Look-ups in named tables: a row name and a column name give one cell, copied from the table.

bure =
	mani	kasevib	vakiku	kunod	sigud	zuzakir	leb	bamizet	fakaga	fov
padigut	22	59	47	45	53	48	27	46	75	28
nad	17	65	43	50	45	57	28	38	70	28
kezan	15	59	47	59	64	30	21	53	48	38
kunobin	18	61	60	67	48	46	47	38	50	40
gepomeg	6	65	47	55	45	48	20	49	52	33
vis	27	55	68	55	59	37	39	50	59	44
sifa	11	58	55	55	52	26	34	37	48	68

What is the bamizet of gepomeg in bure?
49
What is the kunod of kezan in bure?
59
What is the leb of sifa in bure?
34
What is the bamizet of sifa in bure?
37
What is the mani of nad in bure?
17
What is the bamizet of nad in bure?
38
What is the zuzakir of nad in bure?
57
What is the fov of sifa in bure?
68
What is the bamizet of padigut in bure?
46
What is the vakiku of sifa in bure?
55
What is the kasevib of kezan in bure?
59
What is the bamizet of vis in bure?
50
What is the fov of nad in bure?
28
What is the fakaga of gepomeg in bure?
52
What is the kunod of sifa in bure?
55
What is the leb of padigut in bure?
27
What is the zuzakir of gepomeg in bure?
48
What is the sigud of padigut in bure?
53

natufes:
	gevezir	sudekuz	nafu	pudaf	mefod	lud	volaru	lefavi
teted	59	56	69	64	52	73	57	55
vepi	20	67	60	86	52	52	67	52
geti	57	54	59	59	51	57	55	53

gevezir of geti is 57
sudekuz of geti is 54
nafu of teted is 69
gevezir of vepi is 20
pudaf of teted is 64
lud of teted is 73
mefod of geti is 51
pudaf of vepi is 86
volaru of vepi is 67
lud of geti is 57
volaru of teted is 57
mefod of vepi is 52
lefavi of geti is 53
pudaf of geti is 59
lefavi of vepi is 52
mefod of teted is 52
sudekuz of vepi is 67
sudekuz of teted is 56
Row with the largest volaru: vepi

kunu =
,lavibib,fev,vob,gifa,kibovu
sem,209,47,236,21,69
telip,175,96,61,217,23
vis,192,105,32,216,54
lirala,48,66,172,11,108
zapus,80,80,106,165,223
rapak,15,59,29,220,101
lelu,103,9,69,190,135
nudokil,78,51,157,189,149
revalid,80,186,26,93,68
baf,149,180,18,178,10
komove,137,184,25,2,20
vig,198,53,74,206,128
fakopop,69,187,25,160,104

vob of revalid = 26
fev of zapus = 80
fev of vis = 105
kibovu of komove = 20
vob of sem = 236
kibovu of zapus = 223
kibovu of telip = 23
lavibib of rapak = 15
fev of vig = 53
gifa of revalid = 93
lavibib of telip = 175

muf:
|  | kop | tas | sisegu | por | gezetav | pelitef | vugu | muludu | bino | vor |
|---|---|---|---|---|---|---|---|---|---|---|
| vesan | -115 | -104 | -136 | -86 | 107 | -79 | -141 | -92 | -200 | -333 |
| nidun | 88 | 0 | 146 | 86 | 598 | -7 | 264 | 27 | -156 | -468 |
| voba | -354 | -322 | -224 | -239 | -336 | -356 | -201 | -327 | -272 | -250 |
| tegubim | -172 | -181 | -33 | -84 | 47 | -215 | -24 | -188 | -247 | -378 |
| lufid | -247 | -256 | 151 | -19 | 133 | -342 | 208 | -269 | -374 | -551 |
| fonimak | -429 | -363 | 255 | -47 | 117 | -630 | 490 | -385 | -571 | -788 |
| tapugim | -152 | -46 | 207 | 118 | 511 | -223 | 383 | -29 | -259 | -612 |
| vum | -187 | -184 | 277 | 102 | 457 | -241 | 450 | -113 | -369 | -692 |
| nute | -559 | -506 | -12 | -176 | -330 | -645 | 176 | -408 | -575 | -697 |
| murili | -199 | -213 | 40 | 2 | 158 | -266 | 192 | -162 | -349 | -511 |
| nipu | 16 | -56 | 10 | -19 | 304 | 3 | 48 | -59 | -173 | -297 |
| lita | -155 | -180 | -244 | -267 | -66 | -80 | -296 | -135 | -189 | -6 |
| pafuza | -444 | -396 | -13 | -143 | -223 | -592 | 216 | -375 | -538 | -677 |
| susu | -211 | -213 | -213 | -210 | -218 | -187 | -251 | -222 | -202 | -217 |

What is the vor of lufid in muf?
-551
What is the bino of tegubim in muf?
-247
What is the pelitef of nipu in muf?
3
What is the muludu of vesan in muf?
-92
What is the bino of susu in muf?
-202
What is the vor of murili in muf?
-511
What is the vugu of lita in muf?
-296
What is the vugu of tapugim in muf?
383
What is the tas of tapugim in muf?
-46
What is the vor of vum in muf?
-692

